Here is a tiny trained network, its code and every weight. The questions are about switching its units off for an input and a target symbol, where a switched-off unit gives its printed mean instead of its output.

import numpy as np


def w(rows, s, z=0):
    codes = np.array(rows[::2]) - 128.0
    scale = np.full(codes.shape[1], s)
    scale[-1] = z or s
    return codes * scale


def norm(h):
    return h / np.sqrt((h * h).mean(-1, keepdims=True) + 1e-5)


def f(y):
    return np.maximum(y, 0)


def softmax(a):
    e = np.exp(a - a.max(-1, keepdims=True))
    return e / e.sum(-1, keepdims=True)


def log_softmax(a):
    a = a - a.max(-1, keepdims=True)
    return a - np.log(np.exp(a).sum(-1, keepdims=True))


def net(x, mask):
    ids = ['αβγζθμξπστω'.index(c) for c in x.split()]
    T = len(ids)
    res = E[ids] + P[:T]
    u = 0
    for l in range(2):
        q, k, v = (norm(res) @ M[l].T for M in (Q, K, V))
        z = softmax(np.where(np.tri(T) > 0, q @ k.T / 2**0.5, -1e9)) @ v
        res = res + np.where(mask[u], z, O[l][:, -1]) @ O[l][:, :-1]
        u += 1
        y = f(norm(res) @ A[l][:, :-1].T + A[l][:, -1])
        res = res + np.where(mask[u : u + 8], y, B[l][:, -1]) @ B[l][:, :-1]
        u += 8
    return log_softmax(norm(res)[-1] @ U[:, :-1].T + U[:, -1])


Q, K, V, O, A, B = {}, {}, {}, {}, {}, {}
E = w([
[143,101,139,167,118,175,142,96,72,128,88,125],'α',
[74,157,181,99,112,82,180,129,93,141,121,138],'β',
[130,159,65,130,94,192,114,63,90,207,135,105],'γ',
[153,206,117,200,103,120,132,161,149,128,143,108],'ζ',
[76,144,185,152,152,141,149,183,176,165,181,153],'θ',
[104,138,195,206,124,208,97,98,77,54,65,184],'μ',
[128,182,102,94,71,53,126,143,126,90,177,121],'ξ',
[170,88,155,167,180,114,165,46,86,110,86,107],'π',
[148,101,133,157,95,119,116,105,35,199,88,156],'σ',
[167,220,131,72,145,118,86,175,128,115,80,101],'τ',
[189,220,148,121,144,182,148,156,62,5,163,93],'ω',
],0.023)
P = w([
[8,89,45,179,135,85,153,128,136,77,65,161],'0',
[118,151,124,149,164,145,186,151,114,132,95,206],'1',
[142,188,157,126,73,155,173,84,172,151,59,233],'2',
[77,129,128,184,167,102,104,178,68,114,184,129],'3',
[185,136,193,156,106,114,71,93,136,165,197,78],'4',
[212,208,77,172,209,111,150,156,99,167,212,180],'5',
[183,205,148,147,112,137,163,84,88,144,225,64],'6',
],0.012)
Q[0] = w([
[125,79,228,126,81,120,45,129,143,142,123,2],'0.h0',
[121,14,40,143,133,127,129,104,199,129,27,212],'0.h0',
],0.0097)
K[0] = w([
[185,168,160,90,54,164,190,55,212,157,101,182],'0.h0',
[2,103,15,138,121,134,150,106,162,116,76,95],'0.h0',
],0.0097)
V[0] = w([
[96,197,54,34,106,189,80,133,171,160,128,85],'0.h0',
[127,106,189,118,225,134,168,152,235,2,148,128],'0.h0',
],0.0081)
O[0] = w([
[149,172,194,22,160,60,133,165,92,81,80,240,254],'0.h0',
[203,110,186,223,11,96,35,170,77,159,158,113,18],'0.h0',
],0.013,0.0044)
A[0] = w([
[74,81,69,84,68,126,176,185,183,45,201,88,96],'0.n0',
[10,2,115,195,112,140,143,129,86,141,143,102,48],'0.n1',
[191,119,123,179,170,242,162,81,26,104,152,175,163],'0.n2',
[162,124,152,100,144,166,44,91,83,186,60,71,165],'0.n3',
[109,99,196,158,91,101,108,190,222,150,237,78,2],'0.n4',
[94,204,112,153,131,30,174,147,191,140,157,117,196],'0.n5',
[97,178,166,76,164,98,112,208,188,105,149,140,92],'0.n6',
[126,140,127,192,45,119,155,139,112,154,181,54,121],'0.n7',
],0.0087,0.006)
B[0] = w([
[230,153,208,134,92,128,124,118,124,93,157,208,149],'0.n0',
[207,146,136,125,147,114,190,121,94,172,37,166,159],'0.n1',
[102,74,127,58,63,149,79,50,50,143,92,151,203],'0.n2',
[101,104,102,204,135,119,92,126,107,200,163,129,178],'0.n3',
[155,212,61,85,27,148,139,197,105,126,195,205,137],'0.n4',
[29,102,107,98,74,77,152,93,138,119,160,83,255],'0.n5',
[146,153,1,38,161,48,148,114,187,123,78,149,249],'0.n6',
[152,179,52,92,122,80,151,135,152,174,58,120,173],'0.n7',
],0.0098,0.0094)
Q[1] = w([
[154,148,128,166,191,129,13,151,185,174,137,129],'1.h0',
[84,230,58,61,73,2,191,106,81,84,29,120],'1.h0',
],0.0083)
K[1] = w([
[151,148,140,185,97,206,109,117,123,86,97,169],'1.h0',
[199,238,118,43,163,164,108,135,84,105,200,2],'1.h0',
],0.008)
V[1] = w([
[178,147,151,68,96,171,124,95,33,45,177,127],'1.h0',
[196,125,131,110,254,189,79,207,117,178,27,67],'1.h0',
],0.0091)
O[1] = w([
[157,152,170,125,117,228,209,37,17,169,66,234,67],'1.h0',
[145,186,65,165,171,5,191,213,155,111,103,87,8],'1.h0',
],0.011,0.0017)
A[1] = w([
[135,96,146,131,180,159,179,96,94,142,97,153,89],'1.n0',
[146,241,131,90,172,5,147,213,199,47,148,114,169],'1.n1',
[212,219,152,76,155,108,146,173,67,79,97,151,211],'1.n2',
[188,171,122,74,166,77,89,238,185,155,103,126,165],'1.n3',
[84,173,121,105,169,90,229,126,207,99,141,167,124],'1.n4',
[211,155,209,76,124,125,73,176,66,112,123,177,105],'1.n5',
[83,82,126,122,128,124,127,139,230,59,164,55,109],'1.n6',
[114,132,144,130,160,177,153,147,200,59,231,132,2],'1.n7',
],0.013,0.0068)
B[1] = w([
[138,116,156,115,68,179,183,135,102,118,148,98,144],'1.n0',
[133,134,74,7,234,97,150,150,162,20,72,166,253],'1.n1',
[72,188,109,125,186,50,199,101,77,71,108,144,219],'1.n2',
[107,63,120,64,189,101,168,145,215,140,145,218,204],'1.n3',
[131,133,220,129,159,51,83,153,188,92,150,165,202],'1.n4',
[122,140,132,140,112,65,240,81,45,160,188,97,164],'1.n5',
[83,162,169,142,225,141,197,169,99,138,154,150,145],'1.n6',
[176,204,251,170,194,132,133,134,129,168,222,173,131],'1.n7',
],0.013,0.029)
U = w([
[104,146,88,228,149,111,81,118,121,126,88,136,136],'α',
[123,128,178,153,118,57,77,142,136,187,96,82,145],'β',
[119,102,116,155,137,110,105,139,112,144,120,91,127],'γ',
[2,113,90,161,136,141,199,98,164,92,145,53,2],'ζ',
[141,123,106,167,86,121,140,193,127,156,166,162,153],'θ',
[147,121,80,202,147,66,104,105,151,146,158,45,165],'μ',
[94,59,110,116,100,98,36,93,104,128,194,139,143],'ξ',
[154,115,39,136,89,156,207,149,157,118,137,61,110],'π',
[174,127,204,157,173,166,118,132,119,155,206,158,166],'σ',
[135,169,120,57,172,133,67,177,106,90,74,112,196],'τ',
[109,190,130,179,130,83,185,146,31,126,150,124,41],'ω',
],0.0096,0.0075)

Each question gives the input, a string of symbols that net reads in full, and the target symbol t.
The units are the heads (2 rows each of Q, K, V and O) and the neurons (one row each of A and B). Each row of codes is followed by its name. A weight is (code - 128) times the scale printed after its matrix; where a second scale follows, it is the last column's (O, A, B and U).
mask holds one flag per unit, layer by layer, with each layer's heads first. A switched-off unit (its flag False) gives its mean, the last column of its rows in O or B, instead of its output. The means were averaged over made-up inputs and are rounded, as every weight is.
A unit's drop is (log p(t) with every unit on - log p(t) with that unit switched off) / (log p(t) with every unit on - log p(t) with every unit switched off).
The circuit of an input: a set's keep is (log p(t) with only the set's units on - log p(t) with every unit switched off) / (log p(t) with every unit on - log p(t) with every unit switched off). Starting from the 12 units with the biggest drops (on a tie, the unit counted first), units are removed one at a time, each time the one whose removal leaves the highest keep (on an exact tie, the one counted first), for as long as the keep stays at least 0.8.
units of the circuit, in order: the units of the circuit, biggest drop first
unit that matters most: the unit with the biggest drop
k most important neurons of layer l: the k neurons of layer l with the biggest drops, biggest first
input τ τ τ μ, target ω: unit that matters most : 1.n1
input π σ τ σ, target ζ: 2 most important neurons of layer 1 : 1.n1, 1.n0
input τ τ ξ α α β γ, target π: 2 most important neurons of layer 1 : 1.n4, 1.n2
input τ τ ω ξ, target ω: units of the circuit, in order : 1.h0, 1.n1, 1.n3
input ζ ζ θ, target σ: 4 most important neurons of layer 1 : 1.n1, 1.n7, 1.n2, 1.n6
input σ ζ ζ ζ τ τ μ, target ω: units of the circuit, in order : 1.n1, 1.n3
input τ τ ζ ξ π, target ξ: units of the circuit, in order : 1.n1, 0.n2, 1.n2
input τ τ σ ζ α π, target ξ: units of the circuit, in order : 0.n2, 1.n1, 1.n2, 0.h0
input τ β ζ τ σ τ α, target ζ: units of the circuit, in order : 0.h0, 1.n1
input γ π β, target π: units of the circuit, in order : 0.h0, 1.n4, 1.n2
input α τ ζ ξ σ, target ξ: units of the circuit, in order : 1.n1, 0.n2, 1.n2, 0.h0
input θ ω ζ ζ σ θ, target σ: units of the circuit, in order : 0.h0, 1.n1, 1.h0, 1.n2
input τ τ π ζ π π ζ, target μ: units of the circuit, in order : 0.h0, 1.n1
input τ τ μ σ, target ω: 3 most important neurons of layer 1 : 1.n1, 1.n3, 1.n0
input γ ζ ζ τ ζ τ γ, target ξ: units of the circuit, in order : 1.n1, 1.n2, 0.n2
input ω τ σ σ β ζ ξ, target ξ: 2 most important neurons of layer 0 : 0.n5, 0.n0
input τ τ ξ β ζ π μ, target ξ: units of the circuit, in order : 0.n2, 1.n1, 1.n2
input τ τ τ α ω ζ, target ω: unit that matters most : 1.h0
input ζ π γ ζ α α, target ξ: units of the circuit, in order : 0.n2, 1.n1, 1.h0
input θ τ σ α ζ, target σ: 3 most important neurons of layer 0 : 0.n5, 0.n6, 0.n2
input ω ζ τ ζ ζ ζ, target ζ: 3 most important neurons of layer 0 : 0.n5, 0.n6, 0.n0
input τ ξ ω τ ξ, target ω: 2 most important neurons of layer 0 : 0.n3, 0.n6
input ζ σ ζ, target σ: unit that matters most : 1.n7
